[ 14   6 -10 -20 -20  15  -8 -11 -10 -19 -13  15  -8  10  11  -4  12  -4
  18  13  15  -9  27   1  10  25 -10  -2   0 -27   6] -> (51) & (40)
[-14   4   2 -22  83 -22  17  20   1 -22  24 -25  14   2 -17 -21 -11 -13
 -23  12  -5  22  30  18   0 -23  39 -24  11  14  -8] -> (56) & (34)
[-23   8  -9  10  24  -8  19  34   4 -45  24  -4   7  20   6   5  13  -8
 -11  12 -10  16   4  -8  -5  13  47 -10   4   3 -43] -> (56) & (40)
[-12   8   6 -30  35  -3   7   9  19 -46   9 -21   7  11  -7 -11 -12  -7
 -15  17   1   6  29   3 -25  14  34   0   5   5   3] -> (56) & (40)
[  2  17  -2   4  50 -14   2   1   1 -53  13 -19  -9   4 -17   5   7  -8
 -12  33 -14  -4  16   0  -2   9  51 -21  -7   2 -10] -> (56) & (40)
[-10   9  17   0  -6   4   3 -24  -4 -26 -11  15  -3   7 -23   8  -8   3
   4 -19  -4   0 -13  -4  25  26 -21  18 -15  -1   4] -> (51) & (33)
[-17  12  14   5  61  -8   3  15  20  -6  15  -8 -13  -4 -34   7 -12  -5
  24  -1 -30  21 -14   8   1 -38   9 -12  -8  10  -2] -> (56) & (30)
[ 13 -50  -3  86 -60   3  -2   0   0  -8  -1   2   2 -33  22  74  -4  -6
 -38 -17 -12 -16 -71 -19 -23  -6 -19  36  11  -2  17] -> (51) & (35)
[-15  -3  15  -9  27   7  17   9   9  24  15  -4  11   2 -25 -20 -18   7
 -12 -44 -31  16  10  18  13  -7  32  11   3   2 -13] -> (56) & (35)
[ -9  -7  -7  43  25 -13  28   9   9 -24  28  -8 -11  -6   7  23 -12 -10
 -41 -11 -22   8 -20  -7 -31  -1  58  -2  -5  17  -9] -> (56) & (40)
[  6   9 -22 -14  26 -15  14   1   8 -40  12 -11   2  15  16 -11  18  -4
  -5  34   4   9  25  11   1   4  41 -15  -7  -6 -17] -> (56) & (40)
[ -7 -14  15  21 -15  12  -1   6  -6  -1  -7  12   7 -15 -19  33 -11   2
  -8 -25 -12  -9 -38 -15 -28 -11 -35  19   8   1  22] -> (51) & (30)
[  1   0  -1  17 -24  23 -13 -11  -3 -17 -13  18   5  -8  -1  20 -21   8
  39   7   2  -5 -11  -6  -9  41 -13   4   2  -1  13] -> (51) & (40)
[  7   0   2  45 -32  16  -5  -5  -8  10 -31  26 -18 -18  -7  11  -6   6
 -12 -50  -5 -25 -29 -13   3  40  -5   9  -6   0   9] -> (51) & (33)
[-20 -16   7 -36  38  -6  15   2  -9  16  19  -4   4  19 -23 -52 -35  -4
 -15 -29   8  30  46  -1  -9  19  25   4   1   2  -2] -> (56) & (35)
[ -8   8   5 -45  45  -5  15  10   6   0   9 -10   2  20 -19 -59 -26   7
   7 -21 -13   5  55  16  13  21  30 -15  12   7 -14] -> (56) & (33)
[ 13  -7  20 -12 -15  26   7  -8  -1   4  24  19   5  -3 -19  14  -9   7
  17   8  -5   9   4 -12  13  32  -9  20   5 -11   4] -> (51) & (33)
[ -6  -4   5 -37 -22  28 -22 -29 -13 -21 -28  25   1   2  -1  -1  -1   7
  18  11  22  -1  36  -3  16  59 -23   7  11  -9   5] -> (51) & (40)
[ -1 -14   1  34  -3   8  -8 -11  -6 -48 -15   4 -14  14   3 -12   6   2
   5  19  10   1  23  -7  19  68  20   6  -4  -1  12] -> (51) & (40)
[ 11  -6  -1  -8  28   4  17  35   0  -6   8   5   7   9  -2 -28 -23 -21
 -24 -25 -16  20  21  12  -2  34  33   7  -2   8  -2] -> (49) & (40)
[ 10  -1  -2  14  -5   6  12  -6   8 -21  -4   5   5 -10   9  10   6   0
 -13  -4   0   1  -8 -12  -7  20  16  12  -6   3  -1] -> (51) & (40)
[  0  19  10  -1  39 -10  -1  -1   6 -28  32   1 -16  24 -14 -23   2  -8
 -17 -24 -36  -1   4   2  -2  39  49 -11 -14  15  12] -> (56) & (33)
[-10 -18   4  -3 -18  30  -1  -7 -10 -59 -37  30  11  -2 -43  28 -15  14
  -8   0   6   2  -8 -21  11  60 -34  15  -1 -10  25] -> (51) & (40)

[ 23 -17 -17 -36   0 -30   1  -9  16  33   9  -7   1   1 -33 -13  29   2
   3 -42  15   7   7  18   5  -2  15  -4  23   1   4] -> <97> & (6)
[ 11  -6  -6 -15  -7 -10   2 -17  18  15  10 -11  -1  16  -6 -16  25   9
  14 -19  26  -6  -4  18  15  -3   3 -12   7   4   2] -> <90> & (6)
[-16  37   3   0 -14  12   8  -8  11  19   1  -1  -8  18   8  -3  55  19
  29  -4  20 -10   6   1  -7  -1 -19 -32  -5   8  -3] -> <90> & (1)
[  4   8  -1  -2 -12   8  17  -6   2  -3   7  -4   4  19  17 -29  -8   9
  14  -3  19 -18 -13  35  16  -9  -3  -4  -8  -4   4] -> <90> & (6)
[ -5 -20 -13  -8 -23 -41  12 -25  -5  25  15 -36   4  27   6 -19  18  -4
  21 -16  33   1  -5  31  -4 -26   0  22  17  -7   4] -> <90> & (6)
[  3  17  -1 -15 -18  -5 -23  -1  -6   3  -1 -18 -10  -4   4   9  54   8
  -4 -22  14  22   8 -25   0  17  -1  15 -31  -8 -18] -> <95> & (1)
[  1   8 -23 -27  -2 -27 -13 -22   2  26   0 -25 -22   3 -21   8  57   4
   2 -26   4  25   9 -12 -14  11  -7   4   9   6 -14] -> <95> & (1)
[-20   3 -10  20   1 -18   8  -8   2  21  -3  -6   9  -5 -20   8  43  -8
  11   3 -13   6   9   3 -29   5 -11  -9  22  17   6] -> <97> & (12)
[  8   2  -8 -37   2  -8  -1 -12  12  15  15 -15  -1   7  -8 -12  11  11
  14 -25  25  -1  -4  15  12 -16  -1 -17  10 -13  -6] -> <90> & (6)
[  4   1 -11 -18   5 -14   4 -14   9  17  15 -17   1   8 -12  -8  20  11
  15 -21  35   2   1  21   7  -8  -1  -7   6  -6  -4] -> <90> & (6)
[  1 -17  -2 -16   5  -8   4 -12  -1   1   6 -18   4   8  12  -9   0  10
   6  -5  31  -2  -7  22   9  -3  -4   2  15   0   0] -> <90> & (6)
[  5   4  -5 -18   6  -2   5 -18  23   8  14 -14   5  16   1 -18  11   8
  16 -13  25  -6  -4  22  14   2   3 -21   0  -8  -7] -> <90> & (6)
[-23  12 -16   5  14   4  21  -8  21   6  -7   9   6  -3 -16  11  65   5
  21  12 -11  11   8  18 -15   1 -27 -40  55  12   0] -> <90> & (12)
[ -2  12 -12  -6 -20 -23   2 -17  23  14   2 -23 -11  20  22   1  27   9
  14  -5  29   5  -2  17  -7 -16 -37   6 -10 -20 -10] -> <90> & (1)

[ 44 -19 -29 -27  -8 -24   8  17  11  -1  15  -3 -31  24  -7  -1 -36 -38
  27   0  17  -9  29 -44  10   3 -19  -2  -7  -1 -26] -> <286> & <5>
[ 39 -19   1   4   5   8  -4 -25   2 -10   5 -15 -34 -15  -2   0  17   3
  11  -3   6  -5   5  39   2   6  31  -1  -9   3 -10] -> <286> & <6>
[ 36 -12   0  -1  -4  18   9 -33 -15  -8  17  31 -45  -6  -7   5 -25 -28
  16   1  19   5  26 -13  10   6 -13   8 -20   2 -11] -> <297> & <10>
[101 -26 -16  -7  -1 -13  11 -20   3  -1   6 -18 -40 -13  -7   1 -10 -21
  33  -3  14  -6  28  33   5   7   1   3 -17   4 -24] -> <286> & <6>
[-46  12   4  -1 -11  16  -4  -8  22  -5   2  39  10 -15  17  -2  30   5
  -7  -1   0   9  -5  15  15   5  25  11  24   3   1] -> <289> & <6>
[ 28 -24  -7   3  10  -5  -7 -37  -1  -8  13  11 -42 -24   5   0   3 -14
  17  -6  10  -1  16  39   4  12  35   5  -8   8 -25] -> <297> & <6>
[-21   4  -6 -12   0   3   0 -20  55  -7  14  27 -25 -28  14  -2  15   6
  21  -5   4   0   2  32   7   9  17  11  20   2 -13] -> <289> & <6>
[ 66 -30 -23 -20  -2 -20  10 -14  22 -10  22  -8 -65   4  -7   2 -23 -15
  30  -6  27 -13  29 -17  17   7  16  -7 -11   1 -22] -> <286> & <14>
